Here is a tiny trained network, its code and every weight. The questions are about switching its units off for an input and a class, where a switched-off unit gives its printed mean instead of its output.

import numpy as np


def w(rows, s, z=0):
    codes = np.array(rows[::2]) - 128.0
    scale = np.full(codes.shape[1], s)
    scale[-1] = z or s
    return codes * scale


def f(y):
    return np.maximum(y, 0)


def log_softmax(a):
    a = a - a.max(-1, keepdims=True)
    return a - np.log(np.exp(a).sum(-1, keepdims=True))


def net(x, mask):
    res = np.array(x, float).reshape(1, 7) / 4 @ E
    y = f(res @ A[0][:, :-1].T + A[0][:, -1])
    res = res + np.where(mask, y, B[0][:, -1]) @ B[0][:, :-1]
    return log_softmax(res[-1] @ U[:, :-1].T + U[:, -1])


A, B = {}, {}
E = w([
[106,133,73,22,191,116,207,32,75,134,203,139],'x0',
[105,51,149,163,191,71,56,61,29,172,56,51],'x1',
[203,59,168,171,116,192,195,97,144,103,186,21],'x2',
[127,132,125,129,132,131,132,130,130,128,125,129],'x3',
[44,167,207,139,70,91,160,41,141,58,95,126],'x4',
[217,123,170,190,162,3,126,138,87,92,207,221],'x5',
[131,128,123,132,124,124,129,130,124,125,123,130],'x6',
],0.0056)
A[0] = w([
[114,69,145,157,171,101,82,82,63,167,84,75,34],'n1',
[188,96,62,120,176,148,110,188,112,184,156,140,87],'n2',
[61,157,203,133,73,103,159,50,139,54,105,128,61],'n3',
[145,215,107,92,48,175,188,198,221,74,195,186,81],'n4',
[145,114,178,213,79,128,65,195,169,115,71,119,93],'n5',
[107,142,190,153,97,62,148,80,120,57,141,156,160],'n6',
[65,186,85,92,148,90,56,157,104,172,79,201,114],'n7',
[141,112,183,211,74,138,56,203,178,131,57,101,76],'n8',
[25,139,80,55,73,253,132,111,184,192,35,31,154],'n9',
[74,181,83,95,154,93,58,157,106,171,80,205,118],'n10',
[111,71,146,161,176,91,73,75,58,175,71,80,8],'n11',
[102,110,80,47,194,120,200,33,78,138,181,119,48],'n12',
[202,47,159,172,135,193,178,96,139,128,172,36,124],'n13',
[62,154,188,124,83,99,163,44,129,58,110,127,99],'n14',
[184,96,62,113,180,144,116,180,110,184,160,135,40],'n15',
],0.0051,0.0011)
B[0] = w([
[55,68,66,199,185,160,186,65,169,88,82,169,188],'n1',
[177,171,151,100,177,144,64,194,183,188,69,60,177],'n2',
[172,200,117,94,198,182,42,207,182,202,52,47,190],'n3',
[59,32,43,254,240,165,193,32,193,114,42,202,228],'n4',
[90,197,68,76,86,205,76,85,26,96,225,186,199],'n5',
[204,155,169,122,174,134,59,164,147,214,90,107,188],'n6',
[82,76,191,72,52,61,199,190,174,53,147,65,199],'n7',
[80,207,51,74,86,211,75,97,26,90,229,170,206],'n8',
[250,73,253,185,112,13,119,57,72,229,172,249,253],'n9',
[86,69,189,74,55,58,198,184,178,50,142,65,198],'n10',
[55,68,56,212,199,166,185,61,179,89,76,178,193],'n11',
[81,214,69,66,72,214,59,109,23,84,229,169,205],'n12',
[61,77,199,39,32,61,200,204,167,29,160,61,205],'n13',
[177,197,112,92,190,193,39,208,164,196,71,55,191],'n14',
[174,180,141,97,178,157,58,200,167,194,80,69,172],'n15',
],0.0045,0.0069)
U = w([
[54,68,26,227,213,170,184,66,185,85,63,175,65],'0',
[85,215,52,76,76,209,74,109,2,81,227,148,80],'1',
[193,189,140,96,190,161,54,196,192,217,56,21,77],'2',
[83,69,209,70,28,60,204,183,177,21,145,47,98],'3',
[247,92,237,177,124,40,122,82,82,211,160,236,166],'4',
[136,132,114,136,121,123,140,122,124,119,125,117,252],'5',
],0.0078,0.0039)

Each question gives the input, the list of numbers given to net, and the class t.
The units are the neurons (one row each of A and B). Each row of codes is followed by its name. A weight is (code - 128) times the scale printed after its matrix; where a second scale follows, it is the last column's (A, B and U).
mask holds one flag per neuron, in row order. A switched-off neuron (its flag False) gives its mean, the last column of its row in B, instead of its output. The means were averaged over made-up inputs and are rounded, as every weight is.
A unit's drop is (log p(t) with every unit on - log p(t) with that unit switched off) / (log p(t) with every unit on - log p(t) with every unit switched off).
The circuit of an input: a set's keep is (log p(t) with only the set's units on - log p(t) with every unit switched off) / (log p(t) with every unit on - log p(t) with every unit switched off). Starting from the 12 units with the biggest drops (on a tie, the unit counted first), units are removed one at a time, each time the one whose removal leaves the highest keep (on an exact tie, the one counted first), for as long as the keep stays at least 0.8.
circuit, biggest first: the units of the circuit, biggest drop first
top k neurons: the k neurons with the biggest drops, biggest first
drop when u is switched off: that unit's drop, to one decimal
input [5,-8,3,4,-4,5,-5], class 0: top 2 neurons => [n4, n9]
input [-4,-2,7,-3,-2,5,7], class 3: top 2 neurons => [n13, n9]
input [2,-3,-2,5,0,-8,3], class 4: top neuron => [n9]
input [5,8,1,-7,-4,5,-8], class 0: top 2 neurons => [n11, n1]
input [1,3,-4,4,-7,6,-5], class 2: circuit, biggest first => [n9, n2]
input [-5,8,-6,-5,-2,6,7], class 0: circuit, biggest first => [n11, n1]
input [3,-5,-3,-3,-7,-1,-3], class 2: top 2 neurons => [n2, n15]
input [-2,7,0,4,8,5,-8], class 2: circuit, biggest first => [n3, n14]
input [-5,2,-8,-1,5,-4,2], class 3: top 3 neurons => [n7, n10, n12]
input [1,4,-5,-6,1,-7,-3], class 4: top 3 neurons => [n9, n13, n4]
input [5,5,6,-1,-5,4,-1], class 3: top 2 neurons => [n13, n4]
input [-8,-7,1,-3,-4,-2,-4], class 1: top 4 neurons => [n8, n5, n11, n1]
input [-1,7,5,8,-7,6,8], class 5: top 2 neurons => [n4, n13]
input [-8,7,8,-8,1,-2,7], class 1: circuit, biggest first => [n8]
input [-8,-8,-4,2,-5,8,-8], class 0: top 2 neurons => [n4, n9]
input [-2,2,-5,-8,2,-3,3], class 3: circuit, biggest first => [n7, n10]
input [-2,2,0,-7,-8,4,-4], class 2: drop when n2 is switched off => 0.2
input [-5,-8,6,0,6,4,3], class 0: drop when n9 is switched off => 0.1
input [-7,1,-6,-3,-2,2,2], class 1: drop when n5 is switched off => 0.4
input [3,3,-7,5,8,-7,-8], class 2: circuit, biggest first => [n3]
input [-4,-7,3,-4,8,3,2], class 2: circuit, biggest first => [n3, n14]
